Below is a small trained network, with its code and all its weights. Each question gives an input and a target symbol and asks what happens when units are switched off, that is, made to give their printed mean instead of their output.

import numpy as np


def w(rows, s, z=0):
    codes = np.array(rows[::2]) - 128.0
    scale = np.full(codes.shape[1], s)
    scale[-1] = z or s
    return codes * scale


def norm(h):
    return h / np.sqrt((h * h).mean(-1, keepdims=True) + 1e-5)


def f(y):
    return y / 2 * (1 + np.tanh(0.7978845608 * (y + 0.044715 * y**3)))


def softmax(a):
    e = np.exp(a - a.max(-1, keepdims=True))
    return e / e.sum(-1, keepdims=True)


def log_softmax(a):
    a = a - a.max(-1, keepdims=True)
    return a - np.log(np.exp(a).sum(-1, keepdims=True))


def net(x, mask):
    ids = ['βεζηλξπστψ'.index(c) for c in x.split()]
    T = len(ids)
    res = E[ids] + P[:T]
    q, k, v = (norm(res) @ M[0].T for M in (Q, K, V))
    z = softmax(np.where(np.tri(T) > 0, q @ k.T / 3**0.5, -1e9)) @ v
    res = res + np.where(mask[0], z, O[0][:, -1]) @ O[0][:, :-1]
    y = f(norm(res) @ A[0][:, :-1].T + A[0][:, -1])
    res = res + np.where(mask[1:9], y, B[0][:, -1]) @ B[0][:, :-1]
    return log_softmax(norm(res)[-1] @ U[:, :-1].T + U[:, -1])


Q, K, V, O, A, B = {}, {}, {}, {}, {}, {}
E = w([
[91,138,92],'β',
[253,149,141],'ε',
[123,173,154],'ζ',
[74,158,97],'η',
[113,180,172],'λ',
[163,197,178],'ξ',
[238,167,76],'π',
[165,112,70],'σ',
[133,155,150],'τ',
[88,120,127],'ψ',
],0.0031)
P = w([
[130,70,158],'0',
[201,176,100],'1',
[101,153,129],'2',
[64,73,185],'3',
[134,108,128],'4',
[168,254,112],'5',
],0.014)
Q[0] = w([
[202,210,28],'H1',
[47,191,190],'H1',
[14,102,254],'H1',
],0.0067)
K[0] = w([
[202,57,85],'H1',
[129,254,107],'H1',
[68,246,142],'H1',
],0.0082)
V[0] = w([
[231,137,57],'H1',
[44,72,1],'H1',
[19,129,182],'H1',
],0.0091)
O[0] = w([
[166,32,121,2],'H1',
[72,125,9,40],'H1',
[106,212,118,204],'H1',
],0.011,0.0015)
A[0] = w([
[153,134,112,126],'N1',
[51,181,71,3],'N2',
[127,89,181,70],'N3',
[152,91,154,128],'N4',
[105,11,87,114],'N5',
[154,201,90,238],'N6',
[149,42,172,155],'N7',
[4,90,174,22],'N8',
],0.012,0.0051)
B[0] = w([
[138,99,127,135],'N1',
[72,137,102,159],'N2',
[127,142,94,134],'N3',
[140,132,104,145],'N4',
[78,195,113,168],'N5',
[60,90,124,255],'N6',
[140,160,83,183],'N7',
[246,67,142,153],'N8',
],0.013,0.0074)
U = w([
[118,3,84,136],'β',
[190,111,104,253],'ε',
[131,134,180,72],'ζ',
[87,120,106,89],'η',
[126,153,187,66],'λ',
[127,180,185,125],'ξ',
[139,152,98,119],'π',
[91,206,65,139],'σ',
[162,143,193,87],'τ',
[174,69,167,182],'ψ',
],0.013,0.005)

Each question gives the input, a string of symbols that net reads in full, and the target symbol t.
The units are the heads (3 rows each of Q, K, V and O) and the neurons (one row each of A and B). Each row of codes is followed by its name. A weight is (code - 128) times the scale printed after its matrix; where a second scale follows, it is the last column's (O, A, B and U).
mask holds one flag per unit, heads first, then neurons. A switched-off unit (its flag False) gives its mean, the last column of its rows in O or B, instead of its output. The means were averaged over made-up inputs and are rounded, as every weight is.
A unit's drop is (log p(t) with every unit on - log p(t) with that unit switched off) / (log p(t) with every unit on - log p(t) with every unit switched off).
The circuit of an input: a set's keep is (log p(t) with only the set's units on - log p(t) with every unit switched off) / (log p(t) with every unit on - log p(t) with every unit switched off). Starting from all 9 units, units are removed one at a time, each time the one whose removal leaves the highest keep (on an exact tie, the one counted first), for as long as the keep stays at least 0.8.
circuit, biggest first: the units of the circuit, biggest drop first
unit that matters most: the unit with the biggest drop
top k neurons: the k neurons with the biggest drops, biggest first
drop of u: that unit's drop, to one decimal
input λ ξ π λ, target ε: unit that matters most : N8
input ψ ψ σ τ, target β: circuit, biggest first : H1, N8
input π τ ε ε σ τ, target β: circuit, biggest first : H1, N6
input ζ ψ σ ζ, target β: top 3 neurons : N8, N5, N2
input λ ξ σ ξ, target β: circuit, biggest first : H1, N8
input ε ψ η ε ε, target ε: circuit, biggest first : H1, N7
input ζ ξ ζ ε σ ζ, target β: circuit, biggest first : H1, N6, N5
input ψ ε ζ ζ σ σ, target β: circuit, biggest first : H1, N6
input σ ψ ε τ, target ψ: top 2 neurons : N8, N5
input ψ λ β, target β: top 2 neurons : N5, N8
input ε τ η τ ξ, target ξ: top 2 neurons : N8, N6
input τ ε π, target ε: top 2 neurons : N6, N2
input ζ σ π ψ, target ε: drop of N7 : 0.2
input σ π ε ζ, target ψ: drop of H1 : -0.1
input ζ ψ σ σ σ λ, target β: drop of N4 : 0.0
input β λ ψ λ π β, target ε: unit that matters most : H1
input ε π ψ ε, target σ: drop of H1 : 2.0
